Below are the code and all the weights of a small trained network. Each question names an input and a class and asks about switching units off, where a switched-off unit gives its printed mean instead of its output.

import numpy as np


def w(rows, s, z=0):
    codes = np.array(rows[::2]) - 128.0
    scale = np.full(codes.shape[1], s)
    scale[-1] = z or s
    return codes * scale


def norm(h):
    return h / np.sqrt((h * h).mean(-1, keepdims=True) + 1e-5)


def f(y):
    return y / 2 * (1 + np.tanh(0.7978845608 * (y + 0.044715 * y**3)))


def log_softmax(a):
    a = a - a.max(-1, keepdims=True)
    return a - np.log(np.exp(a).sum(-1, keepdims=True))


def net(x, mask):
    res = np.array(x, float).reshape(1, 3) / 4 @ E
    u = 0
    for l in range(2):
        y = f(norm(res) @ A[l][:, :-1].T + A[l][:, -1])
        res = res + np.where(mask[u : u + 10], y, B[l][:, -1]) @ B[l][:, :-1]
        u += 10
    return log_softmax(norm(res)[-1] @ U[:, :-1].T + U[:, -1])


A, B = {}, {}
E = w([
[146,243,68],'x0',
[143,78,15],'x1',
[254,140,91],'x2',
],0.0057)
A[0] = w([
[168,81,146,172],'0.n0',
[165,249,122,120],'0.n1',
[206,36,180,65],'0.n2',
[218,109,77,208],'0.n3',
[54,162,140,254],'0.n4',
[120,101,138,159],'0.n5',
[95,193,205,150],'0.n6',
[94,70,26,39],'0.n7',
[87,86,66,53],'0.n8',
[158,126,103,165],'0.n9',
],0.013,0.002)
B[0] = w([
[2,139,160,168],'0.n0',
[78,137,122,254],'0.n1',
[66,95,111,213],'0.n2',
[118,152,189,245],'0.n3',
[124,145,73,213],'0.n4',
[26,115,117,142],'0.n5',
[193,53,138,235],'0.n6',
[173,87,86,205],'0.n7',
[202,164,128,164],'0.n8',
[151,160,176,157],'0.n9',
],0.0085,0.0056)
A[1] = w([
[1,139,167,149],'1.n0',
[168,88,102,253],'1.n1',
[199,122,100,42],'1.n2',
[138,195,85,241],'1.n3',
[119,104,89,153],'1.n4',
[134,166,254,223],'1.n5',
[84,172,114,158],'1.n6',
[110,77,74,174],'1.n7',
[132,240,118,145],'1.n8',
[140,143,123,32],'1.n9',
],0.013,0.0015)
B[1] = w([
[161,255,71,255],'1.n0',
[109,234,216,169],'1.n1',
[216,29,241,158],'1.n2',
[58,124,232,199],'1.n3',
[205,157,169,150],'1.n4',
[244,152,87,229],'1.n5',
[140,122,132,159],'1.n6',
[134,245,206,183],'1.n7',
[16,113,138,217],'1.n8',
[28,145,58,121],'1.n9',
],0.0062)
U = w([
[9,193,146,182],'0',
[148,231,148,212],'1',
[231,145,182,127],'2',
[135,154,142,148],'3',
[90,18,20,56],'4',
[114,91,58,3],'5',
[122,79,64,11],'6',
],0.015,0.0066)

Each question gives the input, the list of numbers given to net, and the class t.
The units are the neurons (one row each of A and B). Each row of codes is followed by its name. A weight is (code - 128) times the scale printed after its matrix; where a second scale follows, it is the last column's (A, B and U).
mask holds one flag per neuron, layer by layer. A switched-off neuron (its flag False) gives its mean, the last column of its row in B, instead of its output. The means were averaged over made-up inputs and are rounded, as every weight is.
A unit's drop is (log p(t) with every unit on - log p(t) with that unit switched off) / (log p(t) with every unit on - log p(t) with every unit switched off).
The circuit of an input: a set's keep is (log p(t) with only the set's units on - log p(t) with every unit switched off) / (log p(t) with every unit on - log p(t) with every unit switched off). Starting from the 12 units with the biggest drops (on a tie, the unit counted first), units are removed one at a time, each time the one whose removal leaves the highest keep (on an exact tie, the one counted first), for as long as the keep stays at least 0.8.
units of the circuit, in order: the units of the circuit, biggest drop first
unit that matters most: the unit with the biggest drop
top k neurons: the k neurons with the biggest drops, biggest first
top k neurons in layer l: the k neurons of layer l with the biggest drops, biggest first
input [-8,-5,6], class 0: units of the circuit, in order	(0.n2; 0.n0)
input [6,-2,3], class 0: unit that matters most	1.n8
input [8,-1,8], class 0: units of the circuit, in order	(1.n8; 0.n1; 1.n3)
input [7,0,5], class 0: units of the circuit, in order	(1.n8; 0.n1)
input [-2,-1,-8], class 1: units of the circuit, in order	(1.n0; 1.n8)
input [-5,6,8], class 1: units of the circuit, in order	(0.n6; 1.n7)
input [-6,-6,5], class 0: top 4 neurons in layer 0	(0.n2; 0.n0; 0.n8; 0.n3)
input [5,-4,-8], class 1: units of the circuit, in order	(0.n6; 1.n0)
input [7,7,5], class 0: units of the circuit, in order	(0.n6; 1.n8; 0.n3; 1.n3)
input [-6,8,-5], class 2: top 3 neurons in layer 0	(0.n8; 0.n1; 0.n7)
input [-4,6,2], class 2: top 2 neurons	(0.n7; 0.n8)
input [-6,7,-8], class 1: units of the circuit, in order	(1.n7; 0.n8; 1.n8; 0.n2)
input [-4,5,-5], class 1: top 2 neurons in layer 1	(1.n7; 1.n1)
input [3,-5,-1], class 2: units of the circuit, in order	(0.n6)
input [0,-8,4], class 2: top 2 neurons	(0.n6; 1.n0)
input [-4,8,-6], class 2: top 2 neurons	(0.n8; 0.n7)
input [-3,-2,7], class 1: top 2 neurons in layer 1	(1.n5; 1.n0)
input [5,6,0], class 2: top 3 neurons in layer 0	(0.n7; 0.n0; 0.n5)
input [-1,3,-5], class 1: top 3 neurons	(1.n7; 0.n6; 1.n1)
input [-8,3,4], class 0: top neuron	(0.n2)
input [5,8,4], class 2: top 3 neurons in layer 1	(1.n2; 1.n0; 1.n7)
